[ 75 -59 -28 -40] ans = -40
[  9  -4  11   5 -28   9 -56] ans = -56
[-63  61  39  -6] ans = -6
[32 46 77 -9 13 56] ans = 56
[-28  25  -2  64] ans = 64
[-24  22  14  71] ans = 71
[  8  33   1 -75  40] ans = 40
---
 18   12   -2  -14   -1    5   16    2   -9  -11   17    9  -11    7    3
 -3    2   -5    9   -9    7   18   16    5    2   -6    9   15   17   10
 18    4   -3    7   16    3   14    7   -8   14    8    6   10    2   13
  4   22   18   -6   12   -3    7   -2  -26    8   18   16   22   -6   10
 15   21   -4   -9    7   13   23   -7    9    7   16   10   12    4   -9
  6   10   14   -2  -11   17  -10   -5    0    3   12    3   14   -3   21
 17    3   10   15    5    7    4   23  -11  -13    8    7   11   12   27
 12   19    2    8   -5    1   11   13   -8    6   16   22    6   17    6
 -2   -4   -5   10    7    0    7   -3   11    2   -4   -6    3    3    1
  2   -7   16    2    7   -8    2   14    4  -14    2   12   -6   16    4
result: 3

5710  5115  5553  6200  6113  4546  5098  6590  4754  4275
2708  3215  6347  6190  6624  4492  7893  4906  5310  4569
5875  5600  5904  7744  7523  3068  5388  7596  2946  2336
5075  4467  6628  8501  8224  2336  5705  7940  2991  1662
4766  4467  5869  2964  3301  7651  5787  2995  7999  7259
5363  4887  5641  4855  4618  6023  4541  4950  6845  6486
7604  7913  3692  5908  5357  5003  3687  6899  3751  5512
3702  4440  5400  3560  4083  7094  6951  2925  7221  7540
7484  7010  4814  2679  2551  8053  3612  3920  7374  7239
result: 4275

  29  -201   390    86    40   -39   288  -158   508
  19   518   213   419   175   514  -198   -60   115
   6   177     1   364  -333   175   188    18  -546
-142   246   155   410  -374   234   223    19  -432
  53   158   145  -219   474   -60    97   228   758
  17   309    16     3   222   180   -89   338   269
 359  -185  -288   210  -218    38    58    18  -632
  69   369   175     3   509   234  -132   131   587
 423  -535  -356  -370   133  -328   198   278  -232
result: 508

 704  -251  -256   830   759    12    78   844  -247  -256   652  -524  -483  -636  -256  -701
  29   404  -714   638   778   385  -175   463    21   556   674  -897   633  -224  -105  -905
 274  -503  -354   579  -751  -428   728  -699    -6   400  -430  -678   189  -372   875  -174
-406  -264  -408   312  -226  -247   603   864  -604  -291   394   572   142   241    78  -782
 785   905  -719  -525   735  -116  -913   401   194  -899   243  -417   260  -731   808   169
-618   741   532   330  -421  -183  -646   512   136  -509   725  -200  -361   774  -551  -576
result: -701

 -15   787  -482  -216   457   402   783   -18   -52   -20
  -4   841  -582  -267   473   476   869   -39   -66   -14
 -42   749  -360  -168   452   301   682    -8   -18   -36
 -33   761  -396  -184   443   328   714   -10   -31   -37
 -19   789  -467  -207   444   383   758   -21   -41   -29
  -7   815  -548  -245   463   453   826   -22   -63   -19
   8   868  -633  -286   484   514   914   -36   -69    -9
 -23   766  -430  -190   438   356   735   -11   -37   -36
  -1   851  -608  -274   488   496   887   -42   -57   -12
   9   863  -653  -303   486   544   928   -44   -73    -3
   5   831  -563  -258   467   463   853   -26   -55   -12
  -6   806  -520  -230   460   433   809   -32   -52   -21
result: -20

-742  -756  -768  -738   242   255   215  -117   238
-754  -756  -768  -738   242   202   259   297   227
-762  -712  -821  -738  -729  -751  -750  -863   -68
-734   263   235   234   242   149   215   173   227
-823  -756  -979  -738  -729  -857   171   256   248
-718  -712  -926  -738  -729  -751  -750   -34   227
-705   219   340   189   242   308   215   256   206
-685  -756  -821  -738  -729   308   215   505   248
result: 238
---
[988, -712, 206, -886, 315, -115, -306] => 988, 315
[22, -23, 49, -36, -19] => 49, 22
[6, 68, 75, 55] => 75, 68
[6370, 6518, 9728, 7021, 3057, 4455] => 9728, 7021
[[-626, -658, 131, 595, 501], [712, 557, 337, 945, -278], [200, 75, 691, -32, 776]] => 945, 776
[195, 59, 10, 114] => 195, 114
---
[[ -1  10  16  -8  54 -19  42]
 [ -6  -1   8 -49  58  -3  73]
 [-65  42 -63  47 -31  22 -33]] >> -63

[[-42 -17  32  54 -68 -61]
 [  6   4 -50 -16  39  20]
 [ 15  -6  39  11   2  65]] >> 39

[[ 78 -35  23   6 -30]
 [ 61 -40  27  15 -20]
 [ 54   0 -15 -17 -15]] >> -15

[[  0  16  -3  -8 -33]
 [-50  18   2  55  20]
 [ -2 -31  67   1   4]] >> 67

[[ 10 -29 -45 -24  23]
 [-13  55  -6   0  18]
 [ 63  41  13  66  64]] >> 13

[[ 24 -36  -4 -20  74]
 [-14   3  10  24 -49]
 [-40   0  -7  21  -7]] >> -7
---
[ 0.057  1.252  0.715 -1.239 -2.012 -1.279  0.614]: -1.239, 1.252

[ 0.06 -0.09  0.16  0.05 -0.16]: 0.16, 0.16

[ 0.095  0.174 -0.149  0.079  0.051]: -0.149, 0.174

[-0.184  0.137 -0.125  0.178  0.027 -0.092 -0.042]: 0.178, 0.178

[  26.82  113.57   91.04 -189.69 -171.60  -33.40   80.17]: -189.69, 113.57

[ 0.036  0.029 -0.046  0.115  0.011 -0.086 -0.189]: 0.115, 0.115

[ -65.4  -11.4 -113.9 -196.5  130.6 -117.5  -85.0]: -196.5, 130.6

[ -78.60 -179.82 -121.68   32.50  133.90]: -121.68, 133.90

[[ -7.73  -8.62  22.16   8.43   4.90]
 [  5.00 -15.34  -1.48  13.27   7.42]
 [ -8.44 -10.74  18.29  -5.30   1.80]]: -1.48, 22.16

[ 0.001  0.151 -0.135 -0.058  0.009  0.028 -0.170]: -0.058, 0.151
---
(-36, -32, 39, 41, 8) gives -36
(50, 45, 12, 48, -33) gives 50
(1, 0, 2, 9, 7) gives 1
(40, -26, 39, 1, 31) gives 40
(36, 410, 974, 770, 617) gives 36
(47, -28, 3, -36, -48) gives 47
---
23,18,-21,-30,53,-71: 23
-20,-9,42,27,55,69,4: -20
24,20,-67,9: 24
-50,-22,-28,-75: -50
77,-46,-58,12: 77
-28,5,53,31,48,-57: -28
-54,-61,18,-48: -54
2,5,37,10,-56,1,-4: 2
-56,-72,-1,1: -56
9,6,73,-22: 9
---
Input: [-57  20  49  20 -47]
Output: -47
Input: [  9  56   3 -69]
Output: -69
Input: [ 55 -45  69 -10  45 -51]
Output: -51
Input: [-18 -60  19   0   9  29]
Output: 29
Input: [ -6 -63  -3 -44  29  20]
Output: 20
Input: [ 79  62 -37 -23 -39]
Output: -39
Input: [ -8  22 -78   5  -6  54]
Output: 54
Input: [  1  37  33  25  77 -68]
Output: -68
Input: [ 43  18 -28  36  56]
Output: 56
---
-133.957  -179.352    -9.276   129.168    68.537  -194.532
-174.726    -8.594   -92.399  -121.264    60.897    47.516
result: 129.168

-15.1    8.1   -2.2   -1.1   -2.8
-16.6   18.9   11.6  -22.6   -2.4
  4.0   -2.1    7.6   13.6    7.0
result: 11.6

-0.1  -0.1  -0.1  -0.1  -0.5  -0.4
 1.4   0.3   1.2   0.8  -1.9  -0.5
 0.1  -0.1   0.1  -0.1  -0.8  -0.4
result: 0.8

 -3.9   -1.7    6.6  -23.0  -23.3
 -2.8  -17.4   -1.0  -12.8    0.3
 15.8   -2.3    9.0  -18.6   -4.8
result: -1.0

 -79.60   198.57   -49.12  -167.32  -169.83     9.74  -218.63
 -28.85   -42.91   -35.46  -104.83  -220.48   196.15   -55.19
 -89.18  -200.72  -195.81  -168.03   -34.94    63.30   -37.88
result: -220.48

-0.17   0.18  -0.11   0.06   0.10
-0.16   0.14  -0.12   0.15  -0.10
-0.07   0.05   0.19  -0.10  -0.18
result: -0.12

  6.275   -3.873   21.468   -1.562    4.678   -8.375    2.989
 -5.206   -7.431    8.690    2.691   22.034    1.406    9.852
  2.301    1.285   19.319   12.365    8.696  -20.636   12.019
result: 22.034
